What each symbol does to the nodes:
gur d zod
gur m zit
vup d nef
vup m rim
ros d kog
ros m nir
nup d sil
nup m kek
zit d mir
zit m zof
rez d nuf
rez m vuv
zod d tum
zod m fif
kog d zum
kog m vus
mas d kal
mas m tum
sok d tuf
sok m nef
nef d gel
nef m vip
dos d zof
dos m gis
ges d gis
ges m kub
kav d vip
kav m veg
puz d nup
puz m kav
mos d vus
mos m liv
zum d vap
zum m vup
rup d ful
rup m lag
liv d zir
liv m tof
gat d viv
gat m mot
gis d mir
gis m bim
nuf d gur
nuf m kud
sof d faz
sof m sib
lir d luf
lir m mot
fif d nuf
fif m ges
zov d der
zov m zov
zok d rez
zok m gur
kem d sib
kem m zum
kud d kek
kud m sil
tuf d sib
tuf m vus
sur d ref
sur m puz
kub d zir
kub m liv
vip d nik
vip m nup
sug d ros
sug m ful
veg d lor
veg m fab
kal d tum
kal m mos
pog d rol
pog m tam
ref d nuf
ref m nup
mir d kub
mir m gat
did d mos
did m luf
faz d kem
faz m kog
lof d puz
lof m lal
rol d mas
rol m kal
gel d rim
gel m sur
lor d kud
lor m zov
kek d kud
kek m zof
nir d lag
nir m tof
lal d vip
lal m kud
tof d sok
tof m nik
bim d niz
bim m viv
niz d zir
niz m pog
lag d ber
lag m sok
fon d vus
fon m kez
zek d zit
zek m dos
sib d kog
sib m vap
vuv d zok
vuv m nuf
zon d sug
zon m gat
tur d kez
tur m faz
kez d sof
kez m kem
tam d kal
tam m did
viv d pog
viv m mas
vus d lag
vus m sof
nik d fon
nik m tur
mot d gat
mot m ful
ber d tuf
ber m tuf
rim d vip
rim m zov
fab d mir
fab m vuv
zir d niz
zir m rol
fub d vup
fub m gel
ful d nir
ful m tuf
sil d fab
sil m lof
zof d ges
zof m mir
vap d fub
vap m nef
der d vuv
der m rez
tum d did
tum m lir
luf d liv
luf m gat

The rows follow the links: the fewer symbols apart two nodes are, the more alike their rows tend to be.

Some nodes and rows for them; each showing differs a little:
nef 25,-3,-28,-38,-14,-22,-9,-5,5,-17,-4,-6,23,32,18,10,-9,5,-9,17,-3,-9,-8,14,11,-1,-7,-47,19,13,-10,2,13,-13,18,16,-11,3,-11,-19,-37,8,18,-6,-38,-18,-3,16,4,-9,-7,6,19,15,33,-21,0,8,4,-32,-4,-14,13,-29,-9,-16,-17,-45
kav 22,2,3,6,-17,-20,16,15,-12,-22,-4,-15,-3,3,21,26,-14,-7,-20,8,8,0,-9,10,13,-22,-8,-34,6,-26,-23,-7,15,1,21,-15,-9,-17,-15,-25,-41,12,-16,4,-26,-13,-23,14,-5,11,-5,-2,10,-7,36,7,-1,-29,3,-19,6,14,23,-55,-2,-3,-11,-35
kog -6,-6,-26,-40,9,-10,-30,-33,17,16,-3,-1,13,21,-8,-14,8,11,18,13,-6,-13,2,8,-4,23,-3,-5,17,35,15,3,5,-17,-11,30,-8,18,-7,-5,7,-17,42,1,-18,1,24,-4,10,-16,13,7,16,27,-20,-27,-7,47,-12,-2,-1,-36,-6,24,-4,-16,4,-5
sof -10,-3,-30,-42,7,-2,-33,-28,11,15,1,2,18,14,-3,-28,16,13,21,6,-3,-15,-1,5,-11,28,2,-5,8,36,23,7,1,-12,-10,24,-4,20,-8,-6,12,-8,35,-10,-17,0,29,-5,13,-26,9,8,11,23,-13,-27,-10,44,-9,-4,-1,-31,-9,31,-4,-14,-2,-16
nuf -10,0,24,20,-3,22,-15,-4,8,8,-10,-27,-10,-46,12,-16,20,-25,11,-17,16,2,-14,-25,1,4,-29,26,-16,-18,9,21,-6,12,-10,-37,3,-30,-5,12,13,7,-37,2,5,16,6,-7,4,2,9,16,-18,-35,-38,23,-27,-23,13,-18,7,8,-14,4,12,8,3,12
vip 23,1,-14,-12,-17,-22,7,10,-6,-22,-1,-10,8,16,24,21,-14,-4,-17,8,3,-5,-10,13,12,-13,-7,-45,9,-14,-24,-5,14,-4,22,-6,-9,-9,-14,-25,-43,14,-4,-3,-33,-16,-16,17,-2,0,-4,1,13,3,41,-5,0,-16,5,-25,2,8,24,-52,-4,-10,-19,-45
fab -9,3,26,35,-2,12,3,6,-6,-4,-3,-32,-28,-46,20,4,8,-25,6,-14,18,5,-17,-11,3,-6,-14,16,-18,-39,-4,1,2,18,-3,-46,-2,-31,-15,-11,0,10,-36,8,-6,12,-9,3,1,10,8,2,-14,-30,-9,31,-21,-33,2,-3,14,24,5,-25,12,13,4,-3
mot 2,-8,29,28,10,-8,24,-7,5,6,-2,20,-15,13,-28,35,-28,-2,-13,15,-11,14,13,10,15,-17,3,24,14,-8,-14,-15,-7,-2,-3,15,1,6,18,20,1,-38,5,39,33,0,-29,-10,-18,42,-4,-7,-6,-7,-18,2,15,-2,-4,19,-8,6,1,0,-2,3,35,48
ref 16,2,10,16,-17,-9,8,14,-9,-18,-4,-27,-10,-18,25,16,-8,-17,-11,-7,14,2,-15,2,12,-18,-20,-25,-7,-35,-21,1,9,9,13,-34,-8,-28,-18,-14,-32,17,-33,3,-23,-3,-17,16,-5,7,0,3,-1,-23,17,15,-15,-41,10,-27,10,21,21,-49,5,1,-12,-27
lof 19,0,7,14,-14,-15,23,17,-12,-27,0,-12,-13,1,18,30,-18,-7,-16,1,7,3,-9,14,13,-23,-2,-30,3,-31,-28,-15,14,5,17,-18,-10,-15,-13,-27,-38,10,-16,5,-23,-11,-22,16,-6,14,-3,-6,7,-4,37,11,2,-29,0,-8,3,23,26,-56,-2,1,-8,-30
kek -9,9,6,28,2,2,19,10,-22,-14,12,-21,-33,-25,18,10,-10,-11,4,-15,12,4,-12,12,-4,-10,7,-5,-18,-41,-15,-21,13,17,3,-37,-2,-13,-26,-33,-10,10,-19,-6,-20,4,-8,14,3,1,14,-9,-2,-7,20,21,-11,-31,-18,23,15,35,30,-42,11,8,-3,-28
veg 15,-1,14,18,-12,-6,10,11,-3,-18,-7,-27,-9,-18,22,19,-12,-18,-12,-6,12,6,-14,0,16,-19,-21,-17,-3,-35,-25,1,8,8,13,-32,-8,-30,-11,-12,-30,15,-37,10,-18,-4,-21,12,-5,15,1,5,-1,-22,14,16,-12,-41,9,-25,5,22,20,-52,6,0,-7,-24
kub -25,19,-8,22,11,22,21,29,-28,-1,23,22,-15,-11,-4,-21,6,17,9,-28,-3,6,10,3,-24,6,39,15,-29,-8,9,-17,-4,15,-7,-15,11,16,-1,-6,33,18,-1,-35,15,8,12,1,7,-21,1,-22,-11,13,18,11,14,-7,-18,56,8,27,6,19,6,16,-7,-1
lal 19,2,1,10,-15,-19,19,15,-12,-23,0,-14,-9,-1,21,28,-18,-9,-14,1,7,1,-11,12,13,-22,-5,-33,1,-31,-27,-13,12,5,15,-18,-10,-17,-16,-26,-38,12,-15,2,-23,-10,-24,17,-5,8,-1,-4,7,-5,34,8,-3,-33,1,-12,3,23,27,-57,0,-4,-12,-33
nir -5,-15,16,7,16,-18,3,-36,15,16,-4,7,-16,14,-27,30,-24,-2,3,21,-9,3,5,20,19,-1,-8,19,21,4,-7,-19,-2,-6,-10,24,-7,11,1,9,-2,-53,23,46,10,4,-19,-7,-9,36,13,2,2,2,-34,-14,-3,21,-13,14,-2,-13,8,4,2,-8,40,33
viv 15,8,2,5,-7,12,29,48,-11,-15,7,37,21,21,-6,0,-2,13,-28,-5,-11,13,22,-12,-11,-16,27,-7,-3,5,-7,7,-11,-4,18,7,17,7,33,19,6,27,-14,-25,36,-14,-5,-6,-8,-2,-34,-18,-6,5,38,6,41,-18,15,8,-18,15,-12,11,-13,13,-16,16
pog 18,10,-6,-6,-16,8,16,47,-9,-18,4,30,29,22,1,-5,5,12,-27,-1,-9,8,14,-17,-10,-16,21,-15,-3,12,-2,16,-9,-5,20,8,11,5,28,21,-1,36,-14,-28,27,-16,-1,-2,-4,-10,-36,-10,-3,5,41,4,39,-15,21,-10,-16,10,-17,7,-15,10,-26,6
ber -6,-19,10,1,18,-18,-5,-41,17,20,-7,3,-13,17,-24,21,-20,-1,7,23,-11,-2,4,18,16,5,-8,17,24,10,-2,-16,1,-9,-12,28,-5,13,0,6,-2,-53,31,45,4,4,-13,-8,-7,30,12,3,6,5,-32,-16,-7,27,-14,12,-4,-18,4,8,0,-13,39,29
mas 23,8,1,-6,-18,6,18,45,-5,-16,-2,27,34,18,-4,0,6,9,-30,0,-9,10,18,-25,-4,-18,12,-11,2,12,-6,22,-13,-9,18,8,12,0,33,25,2,32,-17,-22,32,-13,-3,-5,-9,-4,-37,-6,-6,1,30,3,39,-14,25,-19,-19,1,-23,10,-16,10,-24,14
zok -12,-3,23,15,1,24,-22,-10,15,14,-11,-28,-4,-40,5,-23,22,-21,14,-13,10,2,-11,-29,-4,9,-31,32,-14,-8,14,26,-12,7,-14,-28,7,-27,5,16,21,6,-33,6,12,16,11,-11,4,0,4,16,-17,-33,-44,19,-25,-10,17,-21,2,-3,-22,14,11,6,7,21

Each walk starts at a row. The symbols on each line, taken left to right, move it on to the next node.
Each answer is a row, close to the row of the node it stands for.
-35,15,-2,27,17,17,10,4,-22,2,21,-5,-34,-30,1,-17,3,3,26,-25,5,3,-2,11,-18,11,25,19,-28,-21,5,-24,1,17,-16,-24,3,6,-21,-23,30,4,1,-17,-5,17,13,4,10,-18,20,-14,-6,7,-3,15,-10,-4,-30,54,16,25,17,9,17,10,4,-10
m m	-1,-3,26,34,10,-4,31,6,-6,6,5,25,-18,8,-27,33,-25,-1,-14,8,-14,14,16,9,11,-19,14,25,7,-10,-12,-19,-10,4,-3,12,5,13,19,21,6,-31,0,27,37,0,-29,-7,-14,39,-7,-13,-8,-5,-6,9,18,-6,-3,32,-4,14,1,8,0,10,29,48
m m m	-4,-15,3,-8,18,-19,-8,-43,17,18,-5,5,-9,20,-25,18,-21,3,6,24,-12,-4,1,19,17,9,-8,13,24,16,1,-14,0,-9,-12,33,-5,18,1,7,-2,-51,32,41,0,2,-11,-6,-6,26,17,6,7,6,-35,-18,-9,34,-10,9,-3,-22,6,13,1,-13,34,22
22,6,-7,-8,-16,8,16,47,-8,-17,3,32,35,20,0,-5,3,12,-28,-4,-9,7,15,-19,-6,-14,17,-14,0,16,-2,20,-12,-6,19,10,13,7,32,23,0,36,-15,-31,26,-15,1,-3,-8,-10,-36,-6,0,2,38,1,36,-15,26,-13,-16,7,-18,9,-14,11,-26,7
m m m m m	0,-6,-35,-44,4,-13,-26,-27,12,8,-1,1,16,28,3,-16,0,14,11,15,-5,-15,-3,15,-2,25,1,-24,16,33,11,-4,10,-16,-2,30,-8,20,-11,-16,-8,-8,40,-7,-30,-8,19,3,10,-21,10,5,18,27,3,-32,-6,39,-10,-8,-2,-27,5,9,-3,-19,-7,-29
d d m m	-5,-5,-34,-42,7,-7,-30,-31,16,15,-3,3,18,22,-4,-21,9,14,19,8,-5,-14,0,10,-4,28,-4,-11,13,37,18,2,3,-15,-7,31,-5,20,-8,-4,3,-9,42,-6,-24,3,27,-1,10,-21,11,7,16,24,-17,-29,-10,43,-8,-7,-2,-33,-3,25,-2,-16,-6,-17
17,-5,23,19,-4,-3,24,21,2,-1,-4,30,9,18,-20,24,-14,-1,-31,12,-13,14,15,-11,11,-24,6,13,12,5,-11,7,-14,-5,10,15,11,2,36,34,-3,-10,-11,20,44,-10,-27,-13,-17,34,-27,-7,-11,-11,1,6,33,-14,18,-3,-15,5,-19,8,-13,7,13,49
m m d d m	5,-17,0,-8,11,-26,-3,-40,13,11,-6,5,-6,27,-18,31,-24,0,1,29,-11,-5,3,24,22,3,-7,1,29,13,-6,-18,5,-13,-5,35,-8,18,0,2,-16,-49,35,43,-6,-3,-15,-5,-7,30,12,3,9,9,-20,-21,-4,32,-9,1,-2,-23,9,-1,-5,-15,31,14
d m m d d	-8,1,-35,-45,4,-1,-33,-21,9,11,-2,-1,20,17,2,-30,18,14,19,4,-3,-16,-1,2,-9,27,1,-14,7,34,23,8,4,-14,-8,22,-4,17,-7,-9,7,2,34,-16,-23,-2,32,0,15,-32,9,8,15,25,-9,-26,-8,40,-7,-9,-1,-31,-8,24,-3,-12,-12,-22
-25,8,17,26,8,31,-8,1,-3,11,2,-16,-18,-46,4,-30,22,-10,20,-25,10,3,-5,-21,-17,11,-1,34,-30,-15,18,7,-9,15,-17,-33,8,-16,-5,4,37,12,-25,-16,12,22,17,-5,7,-11,13,3,-16,-19,-28,22,-17,-11,1,17,11,17,-9,21,15,12,2,14
d d d m m	-34,15,-3,22,14,22,9,10,-20,4,17,0,-29,-31,-1,-23,9,6,26,-29,4,3,0,3,-22,11,25,20,-31,-15,9,-19,-2,20,-17,-23,5,6,-14,-16,36,10,-3,-24,5,16,17,3,10,-24,16,-14,-8,9,-1,12,-5,-4,-24,55,13,23,11,16,13,13,-1,-5
m d m d d	26,7,-1,-11,-20,8,13,43,-3,-14,-4,28,35,21,-2,0,4,9,-31,0,-7,6,17,-21,-3,-17,9,-12,5,17,-3,24,-14,-8,19,14,11,0,32,28,-2,32,-16,-19,30,-13,-3,-7,-8,-3,-35,0,-4,0,27,0,36,-13,30,-22,-19,-2,-24,10,-17,9,-23,14
0,-15,0,-9,16,-23,0,-35,13,12,-3,13,-6,31,-26,27,-23,6,0,26,-17,-1,8,22,14,3,-1,5,26,18,-6,-18,0,-12,-5,36,-7,21,5,5,-8,-48,37,36,4,-5,-13,-4,-6,28,8,-1,11,14,-19,-19,4,32,-13,12,-4,-19,5,7,-4,-12,31,24
d d m m d	-9,-2,-31,-42,7,-4,-34,-23,10,13,-1,1,20,15,-2,-31,17,14,22,3,-2,-15,0,5,-10,30,0,-8,6,37,25,6,5,-12,-9,24,-3,17,-9,-3,10,-3,35,-16,-20,4,32,-4,13,-31,11,9,12,24,-13,-26,-11,40,-7,-3,-1,-32,-6,31,-3,-13,-9,-18
m d d m d	28,0,-20,-30,-20,-20,-1,12,2,-21,-6,-9,22,24,23,8,-7,2,-15,11,2,-7,-6,6,9,-8,-7,-47,13,2,-16,5,14,-10,24,2,-9,-8,-8,-21,-40,22,0,-8,-32,-16,-4,13,0,-10,-10,5,15,7,39,-12,3,-8,9,-37,-4,-7,12,-39,-9,-9,-25,-45
4,2,14,26,-9,-4,14,11,-13,-15,1,-25,-23,-28,21,16,-14,-17,-1,-15,12,5,-16,6,10,-15,-11,-12,-12,-41,-20,-10,10,15,9,-36,-5,-25,-21,-20,-23,12,-34,4,-17,0,-17,15,-2,11,8,-1,-5,-21,14,21,-17,-42,2,-5,13,30,25,-48,13,4,-4,-24
m m d d	13,4,2,12,-13,-14,18,15,-15,-23,1,-15,-13,-6,21,24,-21,-10,-14,-2,7,2,-11,13,11,-21,-4,-28,-3,-31,-26,-14,12,6,19,-24,-10,-19,-18,-29,-36,13,-20,3,-24,-9,-21,18,-6,10,0,-5,6,-9,33,11,-3,-32,-2,-7,6,27,26,-55,4,-1,-10,-35
m m m d m	8,11,-1,4,-4,7,31,38,-14,-8,8,43,16,26,-20,8,-4,22,-22,-3,-14,13,25,-7,-8,-17,32,-1,2,13,-5,2,-10,-5,9,21,12,17,30,22,14,14,6,-16,40,-9,-3,-7,-10,0,-27,-16,-5,20,26,-3,44,-2,5,23,-18,3,-12,21,-13,14,-9,29
30,0,-11,-28,-23,-17,-8,9,4,-19,-13,-16,24,14,24,11,2,-7,-18,9,7,-7,-9,-4,9,-11,-20,-41,13,0,-13,16,13,-7,22,-2,-10,-19,-8,-14,-38,24,-9,-5,-28,-16,-5,9,2,-8,-11,12,11,-1,28,-5,-1,-13,14,-50,-5,-9,4,-37,-11,-9,-28,-41
m m m	18,-8,15,-4,-17,7,-19,1,19,-3,-18,-30,15,-20,23,-5,10,-24,-9,2,10,1,-19,-26,11,-4,-40,-3,-1,-12,-2,31,-5,-1,7,-20,2,-36,5,12,-22,17,-40,7,-7,-3,-7,-1,0,9,-7,19,-7,-35,-13,11,-19,-25,31,-62,0,0,-14,-19,-1,-2,-8,-7
m m d m m	-6,-5,25,14,0,20,-22,-10,16,11,-14,-27,-4,-41,8,-16,22,-23,8,-8,12,1,-13,-30,0,5,-31,31,-12,-12,13,25,-10,8,-12,-30,6,-29,3,16,14,5,-34,10,7,14,6,-11,3,5,4,18,-16,-37,-40,19,-21,-13,17,-28,4,-2,-23,10,7,6,6,20
24,3,-4,-3,-20,-19,11,16,-10,-26,0,-13,5,8,24,21,-14,-5,-19,7,4,0,-11,8,14,-19,-8,-41,6,-18,-23,-3,14,1,24,-13,-10,-16,-14,-22,-43,19,-12,-1,-28,-17,-18,17,-4,4,-6,0,10,-4,39,6,-1,-27,9,-27,2,13,23,-48,-4,-3,-18,-39
d d d d	-12,5,19,19,4,33,-10,10,4,10,-1,-8,-1,-36,2,-30,23,-11,9,-21,8,7,-3,-30,-12,6,-8,35,-23,-5,18,22,-18,12,-11,-24,13,-16,12,23,30,18,-34,-12,27,12,11,-10,2,-6,-3,6,-22,-28,-29,21,-10,-16,15,-3,0,11,-25,28,5,15,-1,26
m m d d	-32,12,2,33,15,19,15,8,-24,3,19,-2,-34,-30,-3,-12,4,4,22,-24,6,2,-1,10,-17,6,29,24,-27,-19,8,-24,1,20,-15,-25,5,8,-13,-16,34,0,-3,-15,4,16,9,3,7,-11,19,-16,-11,6,-2,15,-8,-7,-25,58,15,28,14,11,16,13,6,0
-1,-15,19,16,15,-16,9,-32,11,15,-3,8,-20,12,-25,32,-24,-6,0,23,-10,5,3,17,20,-5,-5,19,20,-1,-7,-18,-3,-5,-11,20,-1,10,7,13,-1,-54,18,46,13,2,-25,-9,-11,41,11,0,2,-2,-29,-4,-2,17,-9,16,-2,-6,3,5,1,-6,41,35
m d d d	4,0,-37,-48,-4,-10,-29,-17,7,0,-3,-1,26,23,8,-20,16,12,8,12,-1,-16,-3,5,-5,18,0,-26,12,34,14,9,6,-15,0,25,-7,14,-10,-11,-8,9,32,-19,-31,-6,25,3,9,-30,4,8,20,24,8,-27,-5,34,-2,-22,2,-30,-5,10,-9,-14,-19,-35
d d	23,3,-31,-42,-15,-17,-13,3,5,-16,-5,-5,26,28,21,-2,2,7,-8,10,-1,-8,-5,4,2,2,-5,-46,12,16,-5,9,11,-14,18,11,-9,1,-8,-20,-31,22,12,-17,-35,-15,9,12,6,-20,-9,5,18,19,31,-19,3,8,6,-34,-6,-15,7,-21,-11,-14,-29,-46
